Below is a small trained network, with its code and all its weights. Each question gives an input and a target symbol and asks what happens when units are switched off, that is, made to give their printed mean instead of their output.

import numpy as np


def w(rows, s, z=0):
    codes = np.array(rows[::2]) - 128.0
    scale = np.full(codes.shape[1], s)
    scale[-1] = z or s
    return codes * scale


def f(y):
    return y / 2 * (1 + np.tanh(0.7978845608 * (y + 0.044715 * y**3)))


def softmax(a):
    e = np.exp(a - a.max(-1, keepdims=True))
    return e / e.sum(-1, keepdims=True)


def log_softmax(a):
    a = a - a.max(-1, keepdims=True)
    return a - np.log(np.exp(a).sum(-1, keepdims=True))


def net(x, mask):
    ids = ['αβγδζηθλξπτφψω'.index(c) for c in x.split()]
    T = len(ids)
    res = E[ids] + P[:T]
    u = 0
    for l in range(2):
        q, k, v = (res @ M[l].T for M in (Q, K, V))
        z = softmax(np.where(np.tri(T) > 0, q @ k.T / 3**0.5, -1e9)) @ v
        res = res + np.where(mask[u], z, O[l][:, -1]) @ O[l][:, :-1]
        u += 1
        y = f(res @ A[l][:, :-1].T + A[l][:, -1])
        res = res + np.where(mask[u : u + 8], y, B[l][:, -1]) @ B[l][:, :-1]
        u += 8
    return log_softmax(res[-1] @ U[:, :-1].T + U[:, -1])


Q, K, V, O, A, B = {}, {}, {}, {}, {}, {}
E = w([
[135,119,80,66,126,133,36,111,72,117],'α',
[114,207,73,124,108,87,159,134,145,159],'β',
[75,75,109,187,182,110,86,154,179,144],'γ',
[143,43,165,100,58,100,90,79,75,128],'δ',
[119,107,168,116,162,80,148,81,107,112],'ζ',
[145,135,67,112,109,160,134,126,112,203],'η',
[107,89,240,180,116,137,107,117,113,76],'θ',
[148,111,28,112,182,176,100,181,127,111],'λ',
[158,208,119,149,117,155,121,112,75,174],'ξ',
[123,111,157,126,95,147,169,163,143,148],'π',
[142,23,108,113,107,126,94,163,120,233],'τ',
[88,156,120,182,160,150,2,135,122,106],'φ',
[104,138,56,99,142,28,165,104,149,164],'ψ',
[92,132,169,127,168,105,155,115,128,29],'ω',
],0.02)
P = w([
[140,128,41,93,190,169,171,37,173,191],'0',
[53,123,122,205,104,101,117,147,33,112],'1',
[153,151,142,125,119,66,89,192,166,115],'2',
[123,112,137,132,122,186,63,100,167,146],'3',
[50,134,131,203,110,93,110,133,24,124],'4',
[149,166,169,113,124,77,95,181,149,126],'5',
[106,103,154,97,121,203,58,105,168,134],'6',
[55,158,136,205,113,77,114,110,8,137],'7',
[144,179,183,105,126,75,99,169,143,134],'8',
[99,100,156,78,115,219,55,115,171,141],'9',
[39,157,138,193,117,65,104,90,10,129],'10',
],0.015)
Q[0] = w([
[214,135,16,65,213,152,65,177,115,81],'L0H0',
[203,118,148,30,2,123,179,119,91,131],'L0H0',
[163,128,200,130,174,202,231,207,214,163],'L0H0',
],0.0088)
K[0] = w([
[150,142,1,96,189,140,60,185,88,100],'L0H0',
[227,83,137,92,6,128,153,100,68,186],'L0H0',
[176,76,157,176,157,186,213,216,194,82],'L0H0',
],0.0092)
V[0] = w([
[108,28,77,141,173,114,97,152,101,211],'L0H0',
[23,98,99,94,49,254,99,145,203,104],'L0H0',
[118,169,91,159,120,148,126,60,183,10],'L0H0',
],0.0052)
O[0] = w([
[85,203,213,1,46,67,84,16,74,119,253],'L0H0',
[107,219,118,160,174,35,232,10,129,180,140],'L0H0',
[127,25,173,113,117,111,202,116,169,235,95],'L0H0',
],0.006,0.0054)
A[0] = w([
[120,127,104,102,133,174,137,116,103,144,25],'L0N0',
[155,130,119,107,163,162,141,103,101,89,73],'L0N1',
[133,32,86,116,144,116,152,143,155,160,111],'L0N2',
[121,115,144,131,123,179,71,135,115,102,117],'L0N3',
[142,130,152,84,117,84,116,122,126,100,158],'L0N4',
[251,93,129,98,106,171,148,183,137,160,120],'L0N5',
[152,76,114,166,156,217,176,132,165,120,2],'L0N6',
[88,71,178,157,153,169,138,125,115,108,176],'L0N7',
],0.014,0.0065)
B[0] = w([
[130,168,88,206,104,132,172,254,168,229,147],'L0N0',
[212,116,165,212,44,52,138,94,143,163,136],'L0N1',
[158,179,180,203,169,58,134,48,109,75,138],'L0N2',
[117,114,103,97,99,81,230,153,202,123,254],'L0N3',
[153,119,120,217,185,194,166,180,144,206,253],'L0N4',
[238,140,124,137,73,173,72,62,40,70,136],'L0N5',
[50,37,191,77,224,100,58,38,106,124,131],'L0N6',
[139,167,66,91,91,119,80,118,103,200,208],'L0N7',
],0.0081,0.0073)
Q[1] = w([
[120,85,64,112,136,167,119,131,156,184],'L1H0',
[70,125,108,126,141,133,129,120,161,100],'L1H0',
[201,133,168,111,129,140,114,127,247,122],'L1H0',
],0.013)
K[1] = w([
[103,65,59,30,108,174,134,145,122,131],'L1H0',
[54,101,59,200,148,131,126,89,189,93],'L1H0',
[87,122,209,87,50,104,105,255,166,26],'L1H0',
],0.0086)
V[1] = w([
[254,83,143,228,97,44,78,103,66,141],'L1H0',
[78,6,129,93,152,179,65,110,45,180],'L1H0',
[106,107,134,50,192,31,105,61,159,67],'L1H0',
],0.0069)
O[1] = w([
[122,176,158,154,49,185,185,131,192,195,250],'L1H0',
[210,77,8,227,76,76,137,114,161,145,222],'L1H0',
[193,184,136,67,142,56,81,161,135,190,102],'L1H0',
],0.011,0.0026)
A[1] = w([
[165,91,128,106,158,169,182,174,181,175,104],'L1N0',
[164,98,205,143,115,100,173,200,166,37,69],'L1N1',
[170,145,110,164,116,93,108,135,151,139,156],'L1N2',
[192,103,103,94,127,112,115,126,227,152,48],'L1N3',
[140,144,166,63,120,110,93,167,115,115,2],'L1N4',
[160,141,137,65,144,152,108,123,222,145,150],'L1N5',
[137,147,109,98,153,117,134,150,143,186,94],'L1N6',
[160,202,124,142,152,121,160,180,195,4,26],'L1N7',
],0.013,0.0091)
B[1] = w([
[194,100,150,94,156,71,78,150,78,99,172],'L1N0',
[52,72,71,171,113,117,161,39,39,200,138],'L1N1',
[174,97,189,92,173,171,208,107,142,70,249],'L1N2',
[62,137,102,115,115,168,111,193,54,185,212],'L1N3',
[192,160,102,248,177,187,94,96,137,116,167],'L1N4',
[114,88,61,213,97,158,130,95,101,158,191],'L1N5',
[113,95,186,100,66,104,134,125,185,54,202],'L1N6',
[164,234,223,93,53,36,62,88,189,38,135],'L1N7',
],0.011)
U = w([
[140,141,83,90,132,96,61,235,94,160,217],'α',
[129,156,136,75,84,81,128,169,177,161,147],'β',
[86,54,169,169,148,186,132,162,213,95,69],'γ',
[162,81,99,184,116,118,144,96,85,71,2],'δ',
[152,129,148,160,213,132,143,133,83,156,95],'ζ',
[170,128,92,66,161,194,166,2,195,183,228],'η',
[101,134,46,168,84,118,106,201,123,194,140],'θ',
[178,115,145,68,118,164,84,88,136,59,146],'λ',
[116,156,157,79,150,182,126,153,121,163,107],'ξ',
[110,90,159,84,107,164,110,99,76,59,60],'π',
[163,102,161,144,115,187,122,166,140,118,52],'τ',
[148,126,131,180,116,139,78,147,151,122,77],'φ',
[119,98,156,71,141,122,195,137,146,98,91],'ψ',
[153,149,118,65,119,42,138,108,61,122,151],'ω',
],0.0095,0.0078)

Each question gives the input, a string of symbols that net reads in full, and the target symbol t.
The units are the heads (3 rows each of Q, K, V and O) and the neurons (one row each of A and B). Each row of codes is followed by its name. A weight is (code - 128) times the scale printed after its matrix; where a second scale follows, it is the last column's (O, A, B and U).
mask holds one flag per unit, layer by layer, with each layer's heads first. A switched-off unit (its flag False) gives its mean, the last column of its rows in O or B, instead of its output. The means were averaged over made-up inputs and are rounded, as every weight is.
A unit's drop is (log p(t) with every unit on - log p(t) with that unit switched off) / (log p(t) with every unit on - log p(t) with every unit switched off).
The circuit of an input: a set's keep is (log p(t) with only the set's units on - log p(t) with every unit switched off) / (log p(t) with every unit on - log p(t) with every unit switched off). Starting from the 12 units with the biggest drops (on a tie, the unit counted first), units are removed one at a time, each time the one whose removal leaves the highest keep (on an exact tie, the one counted first), for as long as the keep stays at least 0.8.
circuit, biggest first: the units of the circuit, biggest drop first
unit that matters most: the unit with the biggest drop
k most important neurons: the k neurons with the biggest drops, biggest first
k most important neurons of layer l: the k neurons of layer l with the biggest drops, biggest first
input β λ δ λ ω λ θ φ, target ζ: most important neuron of layer 0	(L0N4)
input α α π, target π: circuit, biggest first	(L1H0, L1N1)
input ξ τ η β τ γ α ψ, target γ: circuit, biggest first	(L1H0, L0H0, L0N5)
input α τ λ, target λ: circuit, biggest first	(L1N7, L0N5)
input τ ω α α α α φ α ψ, target ψ: circuit, biggest first	(L1N2, L1N6)
input α ω α τ ζ η λ λ ζ ζ φ, target θ: 4 most important neurons	(L0N0, L0N1, L1N2, L0N3)
input β α λ η β, target ζ: 2 most important neurons of layer 0	(L0N4, L0N2)
input θ τ φ ξ τ φ β α ω, target ω: 4 most important neurons of layer 1	(L1N7, L1N1, L1N2, L1N3)
input η ξ θ λ τ γ γ φ, target π: circuit, biggest first	(L0N0, L1H0)
input α λ φ α γ γ ω η δ, target δ: 2 most important neurons of layer 1	(L1N1, L1N0)
input β ξ ω α λ, target ζ: circuit, biggest first	(L1H0, L1N4)
input α ψ α α β τ α α ζ ω α, target θ: 2 most important neurons	(L0N0, L1N2)
input γ α α α τ φ φ β θ, target θ: circuit, biggest first	(L1N2, L1H0, L1N1)
input ζ γ λ τ τ α α, target θ: circuit, biggest first	(L1N3, L1N5, L0N3)
input δ φ τ ζ δ φ φ λ, target η: circuit, biggest first	(L1H0, L0N3, L1N2)
input λ β ω τ α η τ τ, target ξ: 3 most important neurons	(L0N0, L0N1, L0N2)
input ξ λ τ α ζ φ π ψ π λ, target θ: circuit, biggest first	(L1N5)
input α τ ζ θ τ δ τ α α ξ θ, target θ: 4 most important neurons	(L0N0, L0N1, L1N2, L0N7)
input ψ ω β ω γ β δ η ζ, target ζ: circuit, biggest first	(L0N7, L0N4, L1N1)
input τ α α α τ η δ λ θ τ, target α: 2 most important neurons of layer 1	(L1N3, L1N0)
input λ ω π τ ξ λ α δ ω θ α, target ξ: 2 most important neurons	(L0N0, L0N1)
input ψ λ η α ψ ζ, target ζ: circuit, biggest first	(L0N4, L1N0)
input τ λ ζ τ η β η λ γ δ, target η: unit that matters most	L0H0
input φ α ζ π α α α λ λ α, target α: 2 most important neurons	(L1N2, L0N3)
